Below is a small trained network, with its code and all its weights. Each question gives an input and a target symbol and asks what happens when units are switched off, that is, made to give their printed mean instead of their output.

import numpy as np


def w(rows, s, z=0):
    codes = np.array(rows[::2]) - 128.0
    scale = np.full(codes.shape[1], s)
    scale[-1] = z or s
    return codes * scale


def f(y):
    return np.maximum(y, 0)


def softmax(a):
    e = np.exp(a - a.max(-1, keepdims=True))
    return e / e.sum(-1, keepdims=True)


def log_softmax(a):
    a = a - a.max(-1, keepdims=True)
    return a - np.log(np.exp(a).sum(-1, keepdims=True))


def net(x, mask):
    ids = ['γεζηθμπστω'.index(c) for c in x.split()]
    T = len(ids)
    res = E[ids] + P[:T]
    u = 0
    for l in range(3):
        q, k, v = (res @ M[l].T for M in (Q, K, V))
        z = softmax(np.where(np.tri(T) > 0, q @ k.T / 4**0.5, -1e9)) @ v
        res = res + np.where(mask[u], z, O[l][:, -1]) @ O[l][:, :-1]
        u += 1
        y = f(res @ A[l][:, :-1].T + A[l][:, -1])
        res = res + np.where(mask[u : u + 4], y, B[l][:, -1]) @ B[l][:, :-1]
        u += 4
    return log_softmax(res[-1] @ U[:, :-1].T + U[:, -1])


Q, K, V, O, A, B = {}, {}, {}, {}, {}, {}
E = w([
[69,139,131,154,101,172,154],'γ',
[130,125,109,94,164,104,7],'ε',
[91,121,145,66,118,176,103],'ζ',
[137,127,137,158,185,106,179],'η',
[92,130,125,182,169,79,127],'θ',
[81,149,66,111,177,133,142],'μ',
[182,127,89,187,156,203,116],'π',
[120,100,134,124,142,133,111],'σ',
[57,149,158,103,82,181,139],'τ',
[109,122,204,80,136,95,113],'ω',
],0.019)
P = w([
[82,53,54,189,10,95,162],'0',
[107,118,154,146,131,248,53],'1',
[110,7,114,102,124,142,178],'2',
[202,181,113,62,65,128,147],'3',
[80,178,141,146,167,230,48],'4',
[109,39,97,98,163,111,192],'5',
[229,217,130,22,96,122,161],'6',
[57,221,130,158,205,187,55],'7',
[116,68,86,87,211,66,206],'8',
],0.013)
Q[0] = w([
[123,130,82,163,134,93,66],'L0H0',
[109,100,173,94,196,115,137],'L0H0',
[207,187,146,121,90,117,9],'L0H0',
[152,137,92,131,151,218,128],'L0H0',
],0.013)
K[0] = w([
[127,102,72,166,98,103,47],'L0H0',
[105,116,181,120,254,98,106],'L0H0',
[156,81,133,96,69,141,54],'L0H0',
[150,181,49,122,118,201,118],'L0H0',
],0.011)
V[0] = w([
[153,128,120,74,38,142,91],'L0H0',
[34,2,135,132,120,187,127],'L0H0',
[92,111,97,111,178,139,60],'L0H0',
[123,158,172,166,116,85,108],'L0H0',
],0.0076)
O[0] = w([
[186,206,119,162,53,73,136,112],'L0H0',
[168,148,143,143,84,153,32,254],'L0H0',
[58,112,98,133,137,167,109,192],'L0H0',
[131,79,176,255,67,190,155,79],'L0H0',
],0.0069,0.006)
A[0] = w([
[143,161,43,99,89,1,131,252],'L0N0',
[211,61,76,203,149,89,129,26],'L0N1',
[57,108,130,167,166,114,59,93],'L0N2',
[103,41,146,224,93,61,209,40],'L0N3',
],0.0087,0.0024)
B[0] = w([
[254,58,116,121,67,52,119,218],'L0N0',
[119,201,179,237,154,71,223,153],'L0N1',
[74,161,188,133,155,46,50,254],'L0N2',
[61,12,102,188,154,147,112,159],'L0N3',
],0.0093,0.0065)
Q[1] = w([
[116,1,113,61,114,75,174],'L1H0',
[171,128,172,128,192,112,125],'L1H0',
[78,111,228,109,88,113,54],'L1H0',
[83,33,36,80,132,140,107],'L1H0',
],0.0083)
K[1] = w([
[127,144,209,2,175,58,182],'L1H0',
[143,15,92,194,172,111,127],'L1H0',
[79,95,163,119,65,56,120],'L1H0',
[74,210,126,75,209,49,119],'L1H0',
],0.0069)
V[1] = w([
[82,162,149,153,134,112,86],'L1H0',
[145,63,146,98,128,130,106],'L1H0',
[151,144,245,100,128,109,142],'L1H0',
[166,122,132,100,132,88,146],'L1H0',
],0.012)
O[1] = w([
[163,151,197,121,169,27,167,163],'L1H0',
[180,72,84,118,231,106,143,254],'L1H0',
[220,109,255,192,132,236,92,47],'L1H0',
[199,132,79,197,139,184,119,146],'L1H0',
],0.0077,0.007)
A[1] = w([
[83,163,132,213,113,86,78,250],'L1N0',
[33,141,199,170,192,193,164,191],'L1N1',
[103,136,176,63,167,198,93,118],'L1N2',
[219,131,118,254,43,123,95,186],'L1N3',
],0.0074,0.0023)
B[1] = w([
[166,155,85,143,80,121,138,254],'L1N0',
[153,85,126,131,123,145,83,250],'L1N1',
[119,125,104,248,130,106,146,219],'L1N2',
[99,111,87,104,88,94,142,255],'L1N3',
],0.012,0.0072)
Q[2] = w([
[98,205,95,181,118,113,89],'L2H0',
[2,156,182,240,135,105,98],'L2H0',
[204,81,123,117,145,129,233],'L2H0',
[170,241,124,153,173,140,53],'L2H0',
],0.0051)
K[2] = w([
[123,132,119,131,76,88,122],'L2H0',
[3,66,149,147,138,106,84],'L2H0',
[143,216,125,73,225,137,130],'L2H0',
[119,111,41,171,59,90,95],'L2H0',
],0.0065)
V[2] = w([
[138,12,138,21,173,138,116],'L2H0',
[144,84,198,121,40,129,226],'L2H0',
[66,46,148,125,179,179,231],'L2H0',
[176,122,134,208,173,54,255],'L2H0',
],0.0072)
O[2] = w([
[163,88,2,138,235,198,71,181],'L2H0',
[83,27,179,54,89,155,74,140],'L2H0',
[129,108,86,85,102,187,188,2],'L2H0',
[200,5,119,153,113,71,199,219],'L2H0',
],0.009,0.0088)
A[2] = w([
[194,146,129,52,129,73,84,157],'L2N0',
[64,30,182,189,179,25,63,250],'L2N1',
[137,90,25,137,202,254,26,111],'L2N2',
[145,177,197,141,199,164,43,99],'L2N3',
],0.0061,0.0022)
B[2] = w([
[108,137,174,119,111,88,180,171],'L2N0',
[146,168,122,97,120,212,109,255],'L2N1',
[116,111,141,134,86,137,222,221],'L2N2',
[73,5,217,122,124,76,143,157],'L2N3',
],0.013,0.024)
U = w([
[147,51,64,103,68,81,80,139],'γ',
[168,94,198,64,171,54,167,136],'ε',
[103,82,136,116,134,138,67,97],'ζ',
[123,126,124,142,116,214,169,81],'η',
[225,175,82,121,123,254,64,160],'θ',
[57,188,87,23,175,149,151,154],'μ',
[122,201,137,237,158,138,164,255],'π',
[54,55,168,178,154,67,149,37],'σ',
[142,178,170,138,95,186,151,72],'τ',
[215,105,217,239,158,147,121,114],'ω',
],0.0071,0.0093)

Each question gives the input, a string of symbols that net reads in full, and the target symbol t.
The units are the heads (4 rows each of Q, K, V and O) and the neurons (one row each of A and B). Each row of codes is followed by its name. A weight is (code - 128) times the scale printed after its matrix; where a second scale follows, it is the last column's (O, A, B and U).
mask holds one flag per unit, layer by layer, with each layer's heads first. A switched-off unit (its flag False) gives its mean, the last column of its rows in O or B, instead of its output. The means were averaged over made-up inputs and are rounded, as every weight is.
A unit's drop is (log p(t) with every unit on - log p(t) with that unit switched off) / (log p(t) with every unit on - log p(t) with every unit switched off).
The circuit of an input: a set's keep is (log p(t) with only the set's units on - log p(t) with every unit switched off) / (log p(t) with every unit on - log p(t) with every unit switched off). Starting from the 12 units with the biggest drops (on a tie, the unit counted first), units are removed one at a time, each time the one whose removal leaves the highest keep (on an exact tie, the one counted first), for as long as the keep stays at least 0.8.
units of the circuit, in order: the units of the circuit, biggest drop first
most important unit: the unit with the biggest drop
k most important neurons: the k neurons with the biggest drops, biggest first
top k neurons in layer l: the k neurons of layer l with the biggest drops, biggest first
input θ θ σ τ θ η ζ ω, target ε: units of the circuit, in order => L1H0; L2H0
input ω ω ζ η, target γ: most important unit => L0N2
input ω θ η η ζ μ γ π π, target π: units of the circuit, in order => L2H0; L0N1
input ε ζ ζ ζ γ ζ θ π γ, target π: 4 most important neurons => L0N0; L2N1; L1N3; L2N3
input θ η η η σ ζ, target η: units of the circuit, in order => L2H0; L0H0; L2N2; L1H0
input θ γ η σ σ τ ε ζ, target ε: units of the circuit, in order => L2H0; L1H0
input ζ ζ σ ζ π ζ θ γ, target σ: units of the circuit, in order => L2N3; L2H0; L0H0; L1N3
input π π σ ζ η π σ η ζ, target η: 2 most important neurons => L1N0; L2N2
input ζ σ σ π, target γ: units of the circuit, in order => L0N2; L1H0; L2N1
input ζ ε θ γ ω τ τ θ, target σ: top 2 neurons in layer 2 => L2N3; L2N2
input π ω π π τ η μ γ, target τ: units of the circuit, in order => L0N1; L2H0; L1H0; L2N1
input π θ σ μ τ, target τ: 4 most important neurons => L0N1; L1N3; L2N1; L1N0
input ω ζ θ γ σ π ζ, target ε: units of the circuit, in order => L2N0; L2N1
input τ ω ω σ π γ σ π τ, target π: 2 most important neurons => L0N2; L1N2
input τ π σ τ ζ θ μ ω π, target π: units of the circuit, in order => L2H0
input ε η μ η σ ε ζ γ, target ω: 3 most important neurons => L2N3; L0N0; L0N2
input θ γ τ γ σ η ε γ, target ε: units of the circuit, in order => L1H0; L2H0; L0N1
input τ ε θ ω θ μ ζ, target γ: 2 most important neurons => L0N0; L1N3
input σ γ η ζ ε, target θ: 3 most important neurons => L2N1; L0N1; L1N0
input τ μ ζ θ μ σ θ η, target ζ: top neuron in layer 2 => L2N3
input τ σ η σ γ π ω, target γ: 2 most important neurons => L1N3; L0N0
input ζ π η ω, target γ: top 2 neurons in layer 1 => L1N3; L1N2
input μ ζ η μ ε, target π: units of the circuit, in order => L2H0; L0H0
input π θ γ π, target ε: top 2 neurons in layer 1 => L1N1; L1N2
input ω ω θ τ ω σ σ μ, target η: top 3 neurons in layer 0 => L0N2; L0N3; L0N0
input π ζ η τ, target γ: top 2 neurons in layer 2 => L2N1; L2N2
input σ μ γ ε π ε σ ζ, target θ: 2 most important neurons => L0N1; L2N1
input π ω σ τ, target γ: top 2 neurons in layer 0 => L0N0; L0N2
